Each row is followed by its group and then its class within the group.
[ 6.17  1.32  5.21 -1.22 -0.25 -3.79 -1.76  0.44 -3.34 -1.07  2.79  0.26
 -0.65  1.58 -0.75 -2.01 -1.32  0.52  0.77  3.03 -0.74 -5.38 -0.36 -2.16
 -0.18  1.60 -0.94 -2.71 -2.22 -2.21 -4.53 -0.73  3.74 -1.12 -2.67  5.35
  2.91 -6.78  1.71 -2.88 -2.43  0.32 -0.52 -0.77 -0.35 -0.01  1.41 -0.36
  1.10 -4.07  1.75  1.39  1.73 -0.38 -1.38 -2.15 -1.84  5.27  3.25 -1.40
 -2.67 -1.47  3.32  4.89]
z238 M
[ 0.02  2.34  0.52 -0.52 -1.67 -0.09  1.74  1.10 -1.09 -0.04  1.27  0.63
 -1.17  1.59  1.30  0.78 -0.28 -1.37  0.25  0.08  0.35 -1.23  0.98 -0.26
  3.33 -0.63  1.36 -1.22  0.05 -4.43 -0.33 -0.07 -1.25  1.00  1.99  0.30
  1.46 -1.75 -0.57  1.00 -0.76 -0.17  2.26 -0.11 -1.21 -2.44  0.83  0.90
 -0.34 -0.51  0.89 -2.71  0.98  0.62  1.20 -0.11 -1.26 -0.49 -1.69  0.66
 -0.67 -3.66  1.18  0.18]
z569 H
[-0.01  0.47  1.83 -0.52 -0.15 -2.15 -1.61  0.40  0.49 -0.04  1.01  0.30
 -0.25 -0.56  0.32 -1.35 -0.22 -1.25  0.37 -0.38 -1.29  0.28  0.04 -0.38
  1.74 -0.79  1.61 -1.87 -1.06 -3.06 -0.60 -1.04 -1.91 -1.66  1.72 -0.14
  1.16 -0.98  0.06  0.67  2.93 -0.12  0.81 -0.83 -0.30  2.62  0.90  1.56
 -1.20 -0.95  0.90 -2.04  1.41  0.68 -0.65 -0.17  0.63 -0.14 -1.75  0.29
 -0.46 -3.01 -0.06  1.16]
z569 D
[ 6.83  0.21 -1.20 -1.67  2.24 -5.63  1.49  0.26 -0.15 -1.35  3.37 -1.94
 -0.61 -0.26  0.26 -2.37  0.38  1.47 -0.20  0.62  0.39 -4.43 -0.08 -0.70
  2.76  0.71  2.00  0.90 -1.40 -5.33 -2.25 -1.27 -2.18  0.96 -0.22  7.02
  4.66 -4.81 -0.71  0.45  0.20  1.90  2.77  0.01  2.30 -0.49  3.12  1.78
 -4.22 -1.64  5.67  1.66  0.87  0.87 -3.32 -4.19 -1.26  1.20 -0.99  0.51
 -0.04 -1.63  1.44  1.08]
z569 D
[ 6.01 -1.66  8.28 -0.11  1.24 -3.38  1.93 -1.98 -1.99 -1.53  1.66 -3.65
  1.98  0.06  1.12 -3.16 -0.35  0.16  0.83 -0.64  0.38  0.34 -0.59 -3.16
 -3.18 -0.50 -0.33  0.44 -4.41  0.31 -3.27 -2.78  0.23 -0.52 -2.16  4.91
  2.39 -1.97 -1.15  0.15  0.55  2.50  1.98 -1.21 -1.43 -1.04  0.43 -3.04
  2.02 -0.84 -2.27  1.94  1.14 -0.59 -0.23 -4.24  5.30  0.54  0.37  0.10
 -1.16 -3.80  1.47  1.83]
z996 N
[ 1.38  0.59  4.10 -1.15 -1.35 -4.38  1.88 -1.16  2.21 -0.42  0.28  3.37
 -3.16  2.22  0.69  0.07 -1.48  0.22 -0.07  0.01  0.78 -2.65 -0.26 -1.03
  3.58  0.13 -0.36  0.26 -1.61 -7.54 -1.00 -1.43 -0.88 -1.39  1.94  0.92
  3.39 -2.65 -0.43  4.04 -0.21  0.03  3.52 -2.12  2.14 -0.79  1.31  3.17
  1.51 -3.30  4.03 -2.44  1.08  0.84 -0.24 -2.77 -0.46  1.32 -0.63 -1.13
 -1.59 -6.97  1.84  1.73]
z569 H
[ 1.77 -2.20  3.76 -0.25  0.79  0.80  1.45 -0.72 -0.09 -1.77 -1.59 -3.57
 -0.30  0.94  0.83 -4.40  2.79 -0.48  0.11  0.00 -1.86  0.53 -1.82 -0.57
 -0.56  0.30 -0.40  1.38  0.62 -0.48 -1.31 -0.08 -1.28 -0.02 -2.03  2.35
 -1.00  0.16 -0.85 -0.54  1.38  1.29  0.53 -0.10 -1.00 -0.28  0.71  0.25
  1.76  0.12 -3.56  1.25  1.27 -3.38  0.09 -3.76  4.37 -1.08  0.17  1.29
 -1.34 -0.08  0.07  0.46]
z996 S
[ 5.06 -0.11  2.14 -2.25  0.81 -4.89  1.66 -0.86 -1.06 -2.50  1.36  0.58
 -1.77  2.02  0.01 -2.98  0.64  0.51  0.32  1.27  0.59 -3.63 -0.09 -1.19
  2.88  0.39 -0.45  1.09 -1.72 -4.63 -1.06  0.32  2.28 -0.90 -1.66  3.40
  3.54 -5.65  0.39  0.34 -1.74 -1.61  3.43 -1.23  4.52 -0.30  2.47  2.17
 -2.04 -2.85  2.96  3.34  0.86 -0.08  0.61 -4.88 -1.67  5.17 -1.60  1.42
 -1.67 -4.60  2.62  3.41]
z238 G
[-1.31 -0.54 -0.82 -0.60  0.44 -1.68 -1.64 -1.19 -0.61 -0.44 -0.72  1.72
 -1.34 -0.68 -1.98 -3.58 -0.33  1.89 -0.28  1.80  0.09  0.09 -0.33 -0.11
  1.22  2.83 -1.67  0.19  0.77 -1.07 -0.49  1.25  3.78 -4.16 -0.73 -1.42
  1.01 -0.95  2.82 -3.64 -3.54 -3.42 -0.74  0.02  1.33  0.68 -0.74  1.02
 -0.44 -2.87 -2.09  3.42  0.69 -2.10  0.46  3.13 -5.18  1.73 -2.51  1.09
 -2.78  0.94  1.19  0.94]
z238 G
[ 1.33  1.61  1.53 -0.32  0.46 -2.31 -1.53  0.29 -1.19 -0.71  0.71 -1.07
 -1.45  0.48  2.77 -4.13 -0.06 -0.91  0.82 -1.00 -2.64 -0.89  0.27  0.50
  2.75 -0.69  1.26 -1.90 -2.05 -3.10 -1.43 -1.22 -1.33  1.38  2.02  0.65
  2.20 -1.18 -0.41  0.05 -1.18 -0.18  0.68 -1.46 -2.28  0.78  1.14  2.15
 -1.01 -0.68 -1.12 -3.43  1.34 -1.43 -1.47 -0.71  0.99 -0.27 -3.02  1.25
 -0.31 -2.04 -0.82  0.13]
z569 D
[ 4.96  3.51  0.30 -4.13 -2.29  1.20 -2.01 -0.45 -5.09 -0.53  0.98  1.38
 -0.78  1.30  2.60  1.28 -0.71  1.63  0.18  1.23 -1.58 -2.85  0.04  0.25
  0.99  0.52  1.57 -2.08 -1.00 -2.36 -3.33  1.10  1.98  0.01  2.23  5.30
  0.92 -3.72  1.88 -1.47 -1.50 -0.23  0.27 -0.80 -1.14 -1.57  1.59 -0.93
 -1.86 -3.16 -0.60 -3.93  0.67 -0.48  1.19 -0.93 -2.05 -0.28 -2.57 -0.40
 -0.67 -1.04  0.37  1.07]
z569 H
[ 0.05 -1.17  3.82 -1.14  0.36 -3.84  0.43 -0.86  0.52 -0.82  0.74 -0.75
 -1.69  0.69  0.70 -2.87 -0.78 -1.03  0.05  0.98 -1.83 -1.13 -0.70 -0.97
  0.78  0.61 -2.04  0.87 -2.06 -2.52 -1.68 -0.25 -0.44 -1.78 -1.22  1.16
  2.10 -2.44 -1.19  0.20 -1.80  0.21  1.00 -0.92  0.85  2.07  0.82  1.53
  1.45 -2.52 -0.26  1.37  3.31 -0.72 -0.47 -0.35 -0.65  1.13 -0.67 -0.38
 -4.16 -6.49  1.76  1.77]
z238 G
[ 3.27 -1.29  2.00 -1.22  2.01  0.30  1.43 -1.33 -0.92 -0.03  0.36 -0.26
 -1.40  1.24 -0.29 -1.81  0.52  0.65  0.53  1.70 -0.15 -1.38  1.21 -0.33
  0.21 -0.18 -0.20  0.57  0.69 -1.56 -2.12  0.99  1.13 -0.07 -2.45 -0.18
  1.19 -3.10  1.09 -1.79 -0.84  0.13  1.02  1.30  3.27  0.89  1.01 -0.59
  0.35 -2.12 -0.51  1.66  0.59 -0.22  0.80 -0.61 -1.81  1.85 -0.27  0.23
 -1.44 -1.40  1.41  2.02]
z238 M
[ 1.32  1.59  0.42 -1.10 -1.14  0.85 -0.21  0.34 -1.21 -1.15  0.71  0.33
 -1.33  1.64  2.08 -1.29 -0.10 -0.43 -0.38  0.12 -2.21 -1.29  0.37  0.09
  3.04 -0.72  1.79 -0.90 -0.88 -3.41 -0.93  1.13 -0.46  1.51  2.26  2.09
 -0.92 -1.23 -0.17  0.76 -1.32  0.05  0.20 -0.17  0.80 -0.25  1.45 -0.36
 -4.84  0.84  0.17 -2.86  0.94 -0.38  0.71 -0.55 -0.33 -0.23 -3.53  1.19
 -0.39  0.25  0.03  0.95]
z569 D
